Here is a tiny trained network, its code and every weight. The questions are about switching its units off for an input and a class, where a switched-off unit gives its printed mean instead of its output.

import numpy as np


def w(rows, s, z=0):
    codes = np.array(rows[::2]) - 128.0
    scale = np.full(codes.shape[1], s)
    scale[-1] = z or s
    return codes * scale


def f(y):
    return y / 2 * (1 + np.tanh(0.7978845608 * (y + 0.044715 * y**3)))


def log_softmax(a):
    a = a - a.max(-1, keepdims=True)
    return a - np.log(np.exp(a).sum(-1, keepdims=True))


def net(x, mask):
    res = np.array(x, float).reshape(1, 2) / 4 @ E
    y = f(res @ A[0][:, :-1].T + A[0][:, -1])
    res = res + np.where(mask, y, B[0][:, -1]) @ B[0][:, :-1]
    return log_softmax(res[-1] @ U[:, :-1].T + U[:, -1])


A, B = {}, {}
E = w([
[123,153,144,173,138,210,140,82],'x0',
[151,98,249,119,92,154,155,88],'x1',
],0.018)
A[0] = w([
[139,104,193,88,119,35,89,177,108],'N0',
[141,118,222,141,167,120,84,144,132],'N1',
[135,90,150,116,116,2,105,95,104],'N2',
[144,137,20,163,141,174,96,123,77],'N3',
[139,96,182,138,87,133,120,108,103],'N4',
[132,130,98,154,108,225,113,94,85],'N5',
[116,161,162,156,176,199,113,121,107],'N6',
[99,172,214,110,173,118,121,116,91],'N7',
[182,88,146,99,103,161,160,148,90],'N8',
[138,145,129,158,140,219,103,141,86],'N9',
[137,68,166,114,119,166,158,115,103],'N10',
[131,172,140,175,122,243,114,103,184],'N11',
[128,119,163,136,126,111,127,110,247],'N12',
[107,147,184,137,106,98,109,93,84],'N13',
],0.011,0.012)
B[0] = w([
[142,99,108,140,115,108,212,104,206],'N0',
[121,172,148,134,149,104,123,144,189],'N1',
[128,91,148,146,117,95,174,69,191],'N2',
[106,185,180,148,110,62,69,150,215],'N3',
[91,189,131,137,147,72,120,142,189],'N4',
[111,102,152,126,129,69,207,100,181],'N5',
[122,99,129,125,163,112,168,93,184],'N6',
[102,162,138,159,131,78,139,97,162],'N7',
[66,170,152,157,167,108,148,100,159],'N8',
[103,118,135,133,164,108,193,80,170],'N9',
[88,163,116,166,140,74,111,135,186],'N10',
[173,80,98,112,89,125,146,141,255],'N11',
[185,97,98,89,80,184,3,212,225],'N12',
[91,169,119,160,188,81,149,79,155],'N13',
],0.022,0.014)
U = w([
[174,34,103,109,101,108,248,83,85],'0',
[88,248,121,137,124,97,92,134,83],'1',
[223,80,85,60,88,192,55,169,254],'2',
[127,157,116,92,175,205,129,100,75],'3',
],0.014,0.0069)

Each question gives the input, the list of numbers given to net, and the class t.
The units are the neurons (one row each of A and B). Each row of codes is followed by its name. A weight is (code - 128) times the scale printed after its matrix; where a second scale follows, it is the last column's (A, B and U).
mask holds one flag per neuron, in row order. A switched-off neuron (its flag False) gives its mean, the last column of its row in B, instead of its output. The means were averaged over made-up inputs and are rounded, as every weight is.
A unit's drop is (log p(t) with every unit on - log p(t) with that unit switched off) / (log p(t) with every unit on - log p(t) with every unit switched off).
top k neurons: the k neurons with the biggest drops, biggest first
drop of u: that unit's drop, to one decimal
input [-1,-3], class 2: top neuron	[N4]
input [7,-7], class 0: top 2 neurons	[N11, N5]
input [4,-3], class 0: top 2 neurons	[N12, N5]
input [6,-6], class 0: top 2 neurons	[N11, N5]
input [7,8], class 1: top 3 neurons	[N4, N10, N1]
input [-3,-2], class 2: top 3 neurons	[N5, N9, N6]
input [-6,7], class 1: top 4 neurons	[N4, N11, N1, N10]
input [-4,-4], class 0: top 3 neurons	[N12, N4, N10]
input [-3,-3], class 2: drop of N5	0.3
input [7,-6], class 0: drop of N11	0.5
input [-7,-6], class 0: drop of N13	0.0
